Below are the code and all the weights of a small trained network. Each question names an input and a class and asks about switching units off, where a switched-off unit gives its printed mean instead of its output.

import numpy as np


def w(rows, s, z=0):
    codes = np.array(rows[::2]) - 128.0
    scale = np.full(codes.shape[1], s)
    scale[-1] = z or s
    return codes * scale


def f(y):
    return np.maximum(y, 0)


def log_softmax(a):
    a = a - a.max(-1, keepdims=True)
    return a - np.log(np.exp(a).sum(-1, keepdims=True))


def net(x, mask):
    res = np.array(x, float).reshape(1, 8) / 4 @ E
    y = f(res @ A[0][:, :-1].T + A[0][:, -1])
    res = res + np.where(mask, y, B[0][:, -1]) @ B[0][:, :-1]
    return log_softmax(res[-1] @ U[:, :-1].T + U[:, -1])


A, B = {}, {}
E = w([
[138,135,122,73,108,113,182,175],'x0',
[93,7,193,255,176,85,210,118],'x1',
[136,115,128,125,124,136,122,135],'x2',
[189,52,115,48,238,162,171,75],'x3',
[132,113,127,134,124,136,117,133],'x4',
[90,211,155,128,149,86,167,85],'x5',
[33,116,26,38,80,66,106,77],'x6',
[37,190,85,148,185,215,180,169],'x7',
],0.0077)
A[0] = w([
[51,64,51,100,120,99,136,73,65],'neuron 1',
[161,87,153,60,198,134,126,87,70],'neuron 2',
[101,133,101,128,123,151,167,128,41],'neuron 3',
[142,127,135,168,149,123,172,128,140],'neuron 4',
[91,86,107,157,125,88,167,111,52],'neuron 5',
[104,129,98,178,57,84,116,173,87],'neuron 6',
[141,144,163,137,95,113,195,155,169],'neuron 7',
[152,97,128,130,119,114,115,74,34],'neuron 8',
[139,114,115,100,208,105,126,103,4],'neuron 9',
[107,120,94,57,130,71,131,92,198],'neuron 10',
[221,168,144,167,182,150,153,128,146],'neuron 11',
[124,98,87,89,151,135,170,49,71],'neuron 12',
[54,118,74,149,145,245,167,108,128],'neuron 13',
[67,60,179,149,121,69,178,157,140],'neuron 14',
[192,94,148,104,96,99,95,91,61],'neuron 15',
[124,75,84,144,150,147,176,137,141],'neuron 16',
[68,121,66,157,65,102,127,88,112],'neuron 17',
[134,77,110,83,159,153,147,123,126],'neuron 18',
[191,98,158,120,104,27,109,81,111],'neuron 19',
[156,206,121,95,136,149,79,120,213],'neuron 20',
[104,62,140,196,138,101,172,96,31],'neuron 21',
],0.011,0.0032)
B[0] = w([
[158,102,185,204,77,218,193,91,235],'neuron 1',
[139,179,118,171,88,70,83,140,225],'neuron 2',
[114,147,174,82,160,153,133,134,157],'neuron 3',
[138,71,102,64,108,130,134,107,193],'neuron 4',
[175,109,40,86,179,125,122,105,187],'neuron 5',
[149,161,137,110,100,32,120,172,218],'neuron 6',
[130,57,135,180,132,138,95,106,195],'neuron 7',
[124,113,133,125,163,102,114,171,165],'neuron 8',
[158,135,145,167,107,65,136,181,174],'neuron 9',
[110,77,92,161,107,157,125,116,242],'neuron 10',
[143,89,156,154,2,137,162,134,242],'neuron 11',
[131,189,149,192,61,93,105,182,199],'neuron 12',
[91,143,183,87,196,106,168,184,236],'neuron 13',
[141,125,79,140,164,126,96,78,254],'neuron 14',
[64,106,125,90,171,150,132,174,206],'neuron 15',
[100,176,122,128,161,138,112,128,200],'neuron 16',
[189,139,172,163,92,138,149,161,219],'neuron 17',
[127,150,124,143,101,86,64,136,200],'neuron 18',
[49,95,202,28,189,155,201,180,249],'neuron 19',
[167,116,86,68,158,143,129,68,252],'neuron 20',
[176,150,93,116,175,126,123,103,236],'neuron 21',
],0.0088,0.0084)
U = w([
[158,92,194,179,82,183,165,90,217],'0',
[53,130,198,88,195,130,154,143,70],'1',
[150,176,150,173,107,2,65,136,4],'2',
[189,118,37,83,187,127,94,34,28],'3',
[138,110,151,136,135,119,118,109,197],'4',
],0.0091,0.0034)

Each question gives the input, the list of numbers given to net, and the class t.
The units are the neurons (one row each of A and B). Each row of codes is followed by its name. A weight is (code - 128) times the scale printed after its matrix; where a second scale follows, it is the last column's (A, B and U).
mask holds one flag per neuron, in row order. A switched-off neuron (its flag False) gives its mean, the last column of its row in B, instead of its output. The means were averaged over made-up inputs and are rounded, as every weight is.
A unit's drop is (log p(t) with every unit on - log p(t) with that unit switched off) / (log p(t) with every unit on - log p(t) with every unit switched off).
The circuit of an input: a set's keep is (log p(t) with only the set's units on - log p(t) with every unit switched off) / (log p(t) with every unit on - log p(t) with every unit switched off). Starting from the 12 units with the biggest drops (on a tie, the unit counted first), units are removed one at a time, each time the one whose removal leaves the highest keep (on an exact tie, the one counted first), for as long as the keep stays at least 0.8.
units of the circuit, in order: the units of the circuit, biggest drop first
unit that matters most: the unit with the biggest drop
top k neurons: the k neurons with the biggest drops, biggest first
drop when u is switched off: that unit's drop, to one decimal
input [-4,-6,3,7,8,1,0,-2], class 2: top neuron	neuron 2
input [8,0,3,5,-5,5,4,-7], class 1: top 2 neurons	neuron 19; neuron 15
input [-8,1,-3,4,-6,8,0,-4], class 1: top 2 neurons	neuron 19; neuron 6
input [7,3,7,5,1,2,-3,-8], class 1: top 2 neurons	neuron 19; neuron 15
input [-5,7,-5,-1,-8,5,8,3], class 0: top 2 neurons	neuron 1; neuron 17
input [1,1,4,7,5,4,5,3], class 2: units of the circuit, in order	neuron 12; neuron 2
input [-6,7,4,1,6,-2,4,-2], class 3: top 2 neurons	neuron 5; neuron 21
input [8,3,2,4,-1,-3,6,-3], class 0: top 2 neurons	neuron 1; neuron 10
input [-6,-4,-8,8,0,8,-7,7], class 2: units of the circuit, in order	neuron 2; neuron 9
input [-5,8,-2,-1,8,2,-6,4], class 3: top 2 neurons	neuron 21; neuron 14
input [2,5,0,7,-2,7,6,2], class 2: top 4 neurons	neuron 12; neuron 2; neuron 9; neuron 18
input [5,0,-4,-5,-6,-8,4,-8], class 1: top 2 neurons	neuron 19; neuron 15
input [-6,-4,5,-1,-8,-3,0,-6], class 1: units of the circuit, in order	neuron 19; neuron 15
input [8,-8,-6,3,-8,7,-6,6], class 3: top 3 neurons	neuron 20; neuron 19; neuron 1
input [-2,5,-5,4,8,-8,1,7], class 1: units of the circuit, in order	neuron 13
input [1,7,-2,-6,8,5,8,-8], class 0: top 3 neurons	neuron 1; neuron 17; neuron 13
input [-4,-6,-5,-6,3,8,7,-4], class 0: top 3 neurons	neuron 17; neuron 1; neuron 10
input [0,2,2,8,6,4,2,-4], class 2: top 2 neurons	neuron 2; neuron 12
input [-4,-2,-3,-1,8,4,3,-8], class 1: drop when neuron 19 is switched off	0.3
input [6,5,-8,8,7,-3,-2,-3], class 2: drop when neuron 2 is switched off	0.2
input [-6,1,-4,-4,0,-5,8,-2], class 0: unit that matters most	neuron 1
input [0,3,-4,4,-3,5,4,0], class 0: drop when neuron 6 is switched off	0.4
input [0,-8,0,6,1,-6,8,0], class 0: drop when neuron 2 is switched off	0.0
